Below are the code and all the weights of a small trained network. Each question names an input and a class and asks about switching units off, where a switched-off unit gives its printed mean instead of its output.

import numpy as np


def w(rows, s, z=0):
    codes = np.array(rows[::2]) - 128.0
    scale = np.full(codes.shape[1], s)
    scale[-1] = z or s
    return codes * scale


def f(y):
    return np.maximum(y, 0)


def log_softmax(a):
    a = a - a.max(-1, keepdims=True)
    return a - np.log(np.exp(a).sum(-1, keepdims=True))


def net(x, mask):
    res = np.array(x, float).reshape(1, 3) / 4 @ E
    y = f(res @ A[0][:, :-1].T + A[0][:, -1])
    res = res + np.where(mask, y, B[0][:, -1]) @ B[0][:, :-1]
    return log_softmax(res[-1] @ U[:, :-1].T + U[:, -1])


A, B = {}, {}
E = w([
[242,72,39],'x0',
[210,252,213],'x1',
[90,199,2],'x2',
],0.0071)
A[0] = w([
[204,118,211,149],'neuron 0',
[127,75,158,176],'neuron 1',
[160,184,25,147],'neuron 2',
[153,159,161,69],'neuron 3',
[33,137,196,73],'neuron 4',
[137,183,142,107],'neuron 5',
[111,173,79,242],'neuron 6',
[109,101,199,93],'neuron 7',
[231,241,205,113],'neuron 8',
[145,79,182,254],'neuron 9',
[73,125,55,123],'neuron 10',
[16,22,100,94],'neuron 11',
[161,180,154,76],'neuron 12',
[2,210,144,109],'neuron 13',
[164,253,99,130],'neuron 14',
[165,174,130,83],'neuron 15',
[101,140,160,108],'neuron 16',
[106,142,104,150],'neuron 17',
[154,110,113,102],'neuron 18',
[189,89,118,79],'neuron 19',
[249,93,73,116],'neuron 20',
[108,191,56,1],'neuron 21',
[200,63,158,112],'neuron 22',
[137,105,155,80],'neuron 23',
[62,44,85,85],'neuron 24',
[146,81,180,34],'neuron 25',
[184,138,73,101],'neuron 26',
[199,152,43,99],'neuron 27',
[128,156,181,123],'neuron 28',
[131,254,79,160],'neuron 29',
],0.014,0.0087)
B[0] = w([
[109,92,189,208],'neuron 0',
[99,117,159,180],'neuron 1',
[117,83,186,216],'neuron 2',
[141,81,127,150],'neuron 3',
[214,151,150,193],'neuron 4',
[137,106,108,161],'neuron 5',
[3,244,111,226],'neuron 6',
[134,87,193,170],'neuron 7',
[145,78,35,248],'neuron 8',
[6,221,126,227],'neuron 9',
[101,83,175,195],'neuron 10',
[169,38,70,227],'neuron 11',
[150,72,116,161],'neuron 12',
[218,186,153,221],'neuron 13',
[132,62,95,208],'neuron 14',
[158,71,116,152],'neuron 15',
[150,146,139,154],'neuron 16',
[116,117,147,161],'neuron 17',
[153,127,128,142],'neuron 18',
[178,114,149,154],'neuron 19',
[186,218,90,210],'neuron 20',
[135,17,245,153],'neuron 21',
[161,68,215,173],'neuron 22',
[130,92,164,137],'neuron 23',
[161,56,78,198],'neuron 24',
[129,55,214,145],'neuron 25',
[165,146,133,171],'neuron 26',
[188,148,147,193],'neuron 27',
[134,140,119,174],'neuron 28',
[98,90,200,217],'neuron 29',
],0.039,0.012)
U = w([
[120,36,77,150],'0',
[249,190,232,171],'1',
[82,82,254,8],'2',
[15,156,148,254],'3',
[142,176,85,69],'4',
[131,179,58,72],'5',
[125,164,70,78],'6',
[126,166,88,78],'7',
],0.011,0.0077)

Each question gives the input, the list of numbers given to net, and the class t.
The units are the neurons (one row each of A and B). Each row of codes is followed by its name. A weight is (code - 128) times the scale printed after its matrix; where a second scale follows, it is the last column's (A, B and U).
mask holds one flag per neuron, in row order. A switched-off neuron (its flag False) gives its mean, the last column of its row in B, instead of its output. The means were averaged over made-up inputs and are rounded, as every weight is.
A unit's drop is (log p(t) with every unit on - log p(t) with that unit switched off) / (log p(t) with every unit on - log p(t) with every unit switched off).
The circuit of an input: a set's keep is (log p(t) with only the set's units on - log p(t) with every unit switched off) / (log p(t) with every unit on - log p(t) with every unit switched off). Starting from the 12 units with the biggest drops (on a tie, the unit counted first), units are removed one at a time, each time the one whose removal leaves the highest keep (on an exact tie, the one counted first), for as long as the keep stays at least 0.8.
units of the circuit, in order: the units of the circuit, biggest drop first
k most important neurons: the k neurons with the biggest drops, biggest first
drop of u: that unit's drop, to one decimal
input [3,8,-8], class 0: units of the circuit, in order : neuron 8
input [1,-4,-1], class 0: 2 most important neurons : neuron 11; neuron 6
input [5,6,-7], class 2: 2 most important neurons : neuron 0; neuron 22
input [2,4,-4], class 0: 4 most important neurons : neuron 8; neuron 6; neuron 29; neuron 2
input [3,-1,0], class 3: 2 most important neurons : neuron 13; neuron 4
input [3,2,-1], class 3: 3 most important neurons : neuron 13; neuron 4; neuron 11
input [-2,-8,-8], class 0: 3 most important neurons : neuron 11; neuron 24; neuron 29
input [1,3,0], class 3: 2 most important neurons : neuron 11; neuron 24
input [-8,6,3], class 1: 2 most important neurons : neuron 13; neuron 4
input [5,0,5], class 1: 2 most important neurons : neuron 20; neuron 27
input [7,8,2], class 0: 2 most important neurons : neuron 8; neuron 14
input [3,-7,-6], class 0: 2 most important neurons : neuron 11; neuron 24
input [4,3,6], class 2: 2 most important neurons : neuron 13; neuron 29
input [-5,0,4], class 1: units of the circuit, in order : neuron 13
input [4,4,5], class 2: 3 most important neurons : neuron 29; neuron 11; neuron 2
input [0,-7,8], class 2: drop of neuron 6 : 0.9
input [-8,-2,-7], class 1: drop of neuron 4 : 1.2
input [3,3,3], class 3: drop of neuron 29 : 0.2
